Below are the code and all the weights of a small trained network. Each question names an input and a target symbol and asks about switching units off, where a switched-off unit gives its printed mean instead of its output.

import numpy as np


def w(rows, s, z=0):
    codes = np.array(rows[::2]) - 128.0
    scale = np.full(codes.shape[1], s)
    scale[-1] = z or s
    return codes * scale


def norm(h):
    return h / np.sqrt((h * h).mean(-1, keepdims=True) + 1e-5)


def softmax(a):
    e = np.exp(a - a.max(-1, keepdims=True))
    return e / e.sum(-1, keepdims=True)


def log_softmax(a):
    a = a - a.max(-1, keepdims=True)
    return a - np.log(np.exp(a).sum(-1, keepdims=True))


def net(x, mask):
    ids = ['αβδηθλμξστφ'.index(c) for c in x.split()]
    T = len(ids)
    res = E[ids] + P[:T]
    u = 0
    for l in range(2):
        r = norm(res)
        for j in range(3):
            rows = slice(3 * j, 3 * j + 3)
            q, k, v = (r @ M[l][rows].T for M in (Q, K, V))
            z = softmax(np.where(np.tri(T) > 0, q @ k.T / 3**0.5, -1e9)) @ v
            o = O[l][rows]
            res = res + np.where(mask[u + j], z, o[:, -1]) @ o[:, :-1]
        u += 3
    return log_softmax(norm(res)[-1] @ U[:, :-1].T + U[:, -1])


Q, K, V, O = {}, {}, {}, {}
E = w([
[87,82,129,147],'α',
[97,6,113,36],'β',
[120,85,196,104],'δ',
[59,167,190,111],'η',
[100,191,153,131],'θ',
[91,91,168,129],'λ',
[68,56,200,123],'μ',
[17,230,208,114],'ξ',
[100,215,161,69],'σ',
[124,197,63,60],'τ',
[81,212,180,104],'φ',
],0.016)
P = w([
[99,115,75,110],'0',
[3,82,103,61],'1',
[131,106,84,132],'2',
[53,80,124,82],'3',
[143,117,93,143],'4',
[57,84,131,119],'5',
[165,124,112,157],'6',
[31,114,121,167],'7',
[170,126,113,169],'8',
],0.016)
Q[0] = w([
[164,169,100,140],'L0H1',
[164,248,58,93],'L0H1',
[130,198,103,129],'L0H1',
[252,113,150,94],'L0H2',
[238,155,85,199],'L0H2',
[83,155,135,29],'L0H2',
[93,205,157,130],'L0H3',
[68,104,214,219],'L0H3',
[214,79,105,185],'L0H3',
],0.013)
K[0] = w([
[140,141,56,87],'L0H1',
[116,197,19,118],'L0H1',
[168,148,124,80],'L0H1',
[122,130,45,113],'L0H2',
[109,108,98,4],'L0H2',
[195,146,154,166],'L0H2',
[137,217,147,117],'L0H3',
[113,149,233,215],'L0H3',
[162,15,99,123],'L0H3',
],0.015)
V[0] = w([
[174,91,82,128],'L0H1',
[113,145,35,94],'L0H1',
[159,82,166,123],'L0H1',
[20,61,152,102],'L0H2',
[151,68,135,247],'L0H2',
[54,100,43,135],'L0H2',
[81,111,234,121],'L0H3',
[124,62,51,146],'L0H3',
[125,213,149,121],'L0H3',
],0.011)
O[0] = w([
[209,168,150,151,61],'L0H1',
[194,57,172,185,196],'L0H1',
[171,168,85,88,64],'L0H1',
[151,168,187,244,235],'L0H2',
[131,238,203,96,1],'L0H2',
[63,197,130,255,208],'L0H2',
[96,114,245,142,148],'L0H3',
[12,153,59,174,55],'L0H3',
[250,48,125,136,235],'L0H3',
],0.0078,0.0084)
Q[1] = w([
[190,181,102,147],'L1H1',
[111,77,180,162],'L1H1',
[134,144,134,198],'L1H1',
[224,59,207,68],'L1H2',
[122,14,155,115],'L1H2',
[73,249,40,36],'L1H2',
[129,157,14,74],'L1H3',
[75,212,129,120],'L1H3',
[239,138,116,173],'L1H3',
],0.012)
K[1] = w([
[93,150,185,246],'L1H1',
[148,156,93,102],'L1H1',
[52,69,69,132],'L1H1',
[181,117,138,90],'L1H2',
[233,183,168,202],'L1H2',
[2,110,157,149],'L1H2',
[141,67,195,134],'L1H3',
[19,143,197,163],'L1H3',
[169,71,84,189],'L1H3',
],0.013)
V[1] = w([
[81,109,95,161],'L1H1',
[105,134,118,114],'L1H1',
[59,158,144,150],'L1H1',
[147,127,191,123],'L1H2',
[147,80,143,2],'L1H2',
[3,86,187,100],'L1H2',
[67,156,174,86],'L1H3',
[158,174,162,100],'L1H3',
[166,140,116,99],'L1H3',
],0.012)
O[1] = w([
[171,152,132,129,213],'L1H1',
[133,143,167,82,118],'L1H1',
[146,73,122,63,149],'L1H1',
[138,77,200,226,143],'L1H2',
[180,92,111,210,2],'L1H2',
[231,122,254,87,109],'L1H2',
[162,95,68,159,60],'L1H3',
[65,71,159,135,29],'L1H3',
[75,154,130,183,65],'L1H3',
],0.0089,0.0085)
U = w([
[185,202,132,96,145],'α',
[136,216,112,135,136],'β',
[47,194,58,170,116],'δ',
[161,100,139,117,41],'η',
[181,161,132,105,103],'θ',
[195,195,31,110,254],'λ',
[232,109,124,105,115],'μ',
[119,146,150,130,97],'ξ',
[76,80,67,252,130],'σ',
[190,1,72,132,85],'τ',
[85,87,55,37,220],'φ',
],0.0089,0.0043)

Each question gives the input, a string of symbols that net reads in full, and the target symbol t.
The units are the heads (3 rows each of Q, K, V and O). Each row of codes is followed by its name. A weight is (code - 128) times the scale printed after its matrix; where a second scale follows, it is the last column's (O and U).
mask holds one flag per head, layer by layer. A switched-off head (its flag False) gives its mean, the last column of its rows in O, instead of its output. The means were averaged over made-up inputs and are rounded, as every weight is.
A unit's drop is (log p(t) with every unit on - log p(t) with that unit switched off) / (log p(t) with every unit on - log p(t) with every unit switched off).
The circuit of an input: a set's keep is (log p(t) with only the set's units on - log p(t) with every unit switched off) / (log p(t) with every unit on - log p(t) with every unit switched off). Starting from all 6 units, units are removed one at a time, each time the one whose removal leaves the highest keep (on an exact tie, the one counted first), for as long as the keep stays at least 0.8.
circuit, biggest first: the units of the circuit, biggest drop first
unit that matters most: the unit with the biggest drop
which heads matter: for each layer, one digit per head in row order, 1 if its drop is at least 0.15 and else 0, layers parted by /
input σ θ σ η, target σ: circuit, biggest first	L1H2; L0H3
input σ σ θ δ σ σ β, target φ: circuit, biggest first	L0H3; L0H1; L1H2
input δ φ σ τ θ, target σ: circuit, biggest first	L1H2
input θ θ σ ξ, target σ: which heads matter	001 / 010
input θ θ θ σ σ η, target σ: circuit, biggest first	L0H3; L1H2
input θ τ α, target δ: which heads matter	001 / 000
input θ θ θ θ θ μ, target φ: circuit, biggest first	L0H2; L1H2
input μ θ θ β σ τ, target σ: circuit, biggest first	L0H3; L1H2
input σ σ θ θ λ θ θ, target σ: which heads matter	010 / 010
input μ θ σ ξ, target σ: which heads matter	001 / 011
input θ μ φ β σ φ, target σ: circuit, biggest first	L1H2; L0H2
input τ θ φ θ θ λ, target φ: which heads matter	110 / 000
input θ φ τ σ, target δ: which heads matter	100 / 010
input θ θ φ θ τ σ θ μ, target φ: unit that matters most	L0H2
input σ τ θ θ σ σ, target σ: circuit, biggest first	L1H2; L0H3
input θ σ τ α μ φ θ τ, target φ: circuit, biggest first	L0H2; L0H1; L1H2
input σ θ σ θ φ θ, target τ: which heads matter	010 / 010
input τ θ σ σ, target σ: circuit, biggest first	L1H2; L0H1
input θ θ φ θ φ φ, target τ: circuit, biggest first	L0H2; L1H2
input θ τ λ μ δ φ θ η, target φ: circuit, biggest first	L0H2
input τ φ σ θ θ ξ θ δ, target φ: which heads matter	010 / 000
input θ φ θ θ θ ξ, target φ: which heads matter	010 / 000
input ξ τ σ δ θ α, target φ: which heads matter	110 / 000
input θ θ σ λ, target σ: which heads matter	011 / 010
input φ θ θ ξ λ φ φ φ, target τ: circuit, biggest first	L0H3; L1H2; L0H2
input δ θ τ φ, target δ: which heads matter	100 / 010
